Below are the code and all the weights of a small trained network. Each question names an input and a class and asks about switching units off, where a switched-off unit gives its printed mean instead of its output.

import numpy as np


def w(rows, s, z=0):
    codes = np.array(rows[::2]) - 128.0
    scale = np.full(codes.shape[1], s)
    scale[-1] = z or s
    return codes * scale


def f(y):
    return np.maximum(y, 0)


def log_softmax(a):
    a = a - a.max(-1, keepdims=True)
    return a - np.log(np.exp(a).sum(-1, keepdims=True))


def net(x, mask):
    res = np.array(x, float).reshape(1, 4) / 4 @ E
    y = f(res @ A[0][:, :-1].T + A[0][:, -1])
    res = res + np.where(mask, y, B[0][:, -1]) @ B[0][:, :-1]
    return log_softmax(res[-1] @ U[:, :-1].T + U[:, -1])


A, B = {}, {}
E = w([
[122,117,212,134,35],'x0',
[134,139,115,149,128],'x1',
[238,100,41,86,126],'x2',
[174,8,138,201,255],'x3',
],0.0094)
A[0] = w([
[4,86,125,124,165,120],'n1',
[170,76,87,71,69,181],'n2',
[100,92,170,164,161,112],'n3',
[87,149,51,56,108,4],'n4',
[154,69,162,182,121,73],'n5',
[58,121,86,98,141,48],'n6',
[149,89,102,85,221,123],'n7',
[59,188,168,141,57,88],'n8',
[130,172,85,91,122,1],'n9',
[62,159,148,147,74,90],'n10',
[114,207,87,78,130,187],'n11',
[29,168,160,134,82,122],'n12',
[130,66,175,138,141,220],'n13',
[131,99,93,117,199,41],'n14',
[42,137,76,112,172,114],'n15',
[69,137,93,128,127,17],'n16',
[101,198,177,153,64,227],'n17',
[97,177,142,105,113,89],'n18',
[41,115,137,110,74,218],'n19',
[99,163,118,86,120,49],'n20',
[95,219,91,63,140,120],'n21',
[129,188,143,125,140,94],'n22',
[166,78,158,166,64,142],'n23',
[189,93,80,171,113,56],'n24',
[127,172,87,83,78,150],'n25',
[87,157,106,196,138,160],'n26',
[155,143,78,177,134,123],'n27',
],0.012,0.0054)
B[0] = w([
[71,231,133,162,155,198],'n1',
[48,147,133,186,159,205],'n2',
[62,156,171,162,167,194],'n3',
[135,87,84,238,125,168],'n4',
[33,166,171,85,178,185],'n5',
[59,254,182,110,46,141],'n6',
[168,45,88,230,31,216],'n7',
[198,66,162,65,84,234],'n8',
[161,111,54,209,198,152],'n9',
[199,67,142,66,72,202],'n10',
[31,163,140,139,130,206],'n11',
[231,70,159,72,131,231],'n12',
[98,175,55,213,115,217],'n13',
[197,113,147,155,92,181],'n14',
[66,208,164,144,202,167],'n15',
[72,213,115,170,44,137],'n16',
[193,132,203,25,149,249],'n17',
[172,55,163,113,124,177],'n18',
[172,104,186,80,182,224],'n19',
[148,132,115,125,153,160],'n20',
[52,163,114,172,179,202],'n21',
[157,123,87,118,74,150],'n22',
[74,209,197,91,145,183],'n23',
[139,63,193,83,233,176],'n24',
[26,168,138,152,206,208],'n25',
[115,153,134,76,206,170],'n26',
[126,151,191,64,184,161],'n27',
],0.0083,0.012)
U = w([
[24,254,168,93,77,152],'0',
[88,220,107,157,155,254],'1',
[228,126,76,137,79,22],'2',
],0.0091,0.0045)

Each question gives the input, the list of numbers given to net, and the class t.
The units are the neurons (one row each of A and B). Each row of codes is followed by its name. A weight is (code - 128) times the scale printed after its matrix; where a second scale follows, it is the last column's (A, B and U).
mask holds one flag per neuron, in row order. A switched-off neuron (its flag False) gives its mean, the last column of its row in B, instead of its output. The means were averaged over made-up inputs and are rounded, as every weight is.
A unit's drop is (log p(t) with every unit on - log p(t) with that unit switched off) / (log p(t) with every unit on - log p(t) with every unit switched off).
most important unit: the unit with the biggest drop
k most important neurons: the k neurons with the biggest drops, biggest first
drop of u: that unit's drop, to one decimal
input [-1,-2,4,2], class 2: most important unit	n25
input [-4,8,1,7], class 2: 3 most important neurons	n7, n14, n25
input [-5,2,5,-8], class 1: 2 most important neurons	n9, n4
input [1,1,-1,-7], class 2: 3 most important neurons	n12, n8, n10
input [-1,-2,1,-7], class 1: 2 most important neurons	n4, n9
input [-6,-3,3,-6], class 1: 2 most important neurons	n9, n4
input [1,6,-1,-6], class 2: 2 most important neurons	n12, n8
input [-8,7,2,6], class 2: 2 most important neurons	n7, n14
input [-5,-6,1,3], class 2: 2 most important neurons	n7, n25
input [-5,-7,1,1], class 2: drop of n11	0.1
input [-7,0,2,-7], class 1: drop of n9	1.2
input [1,6,-2,0], class 2: drop of n21	0.2
input [-2,1,3,-5], class 1: drop of n9	0.5
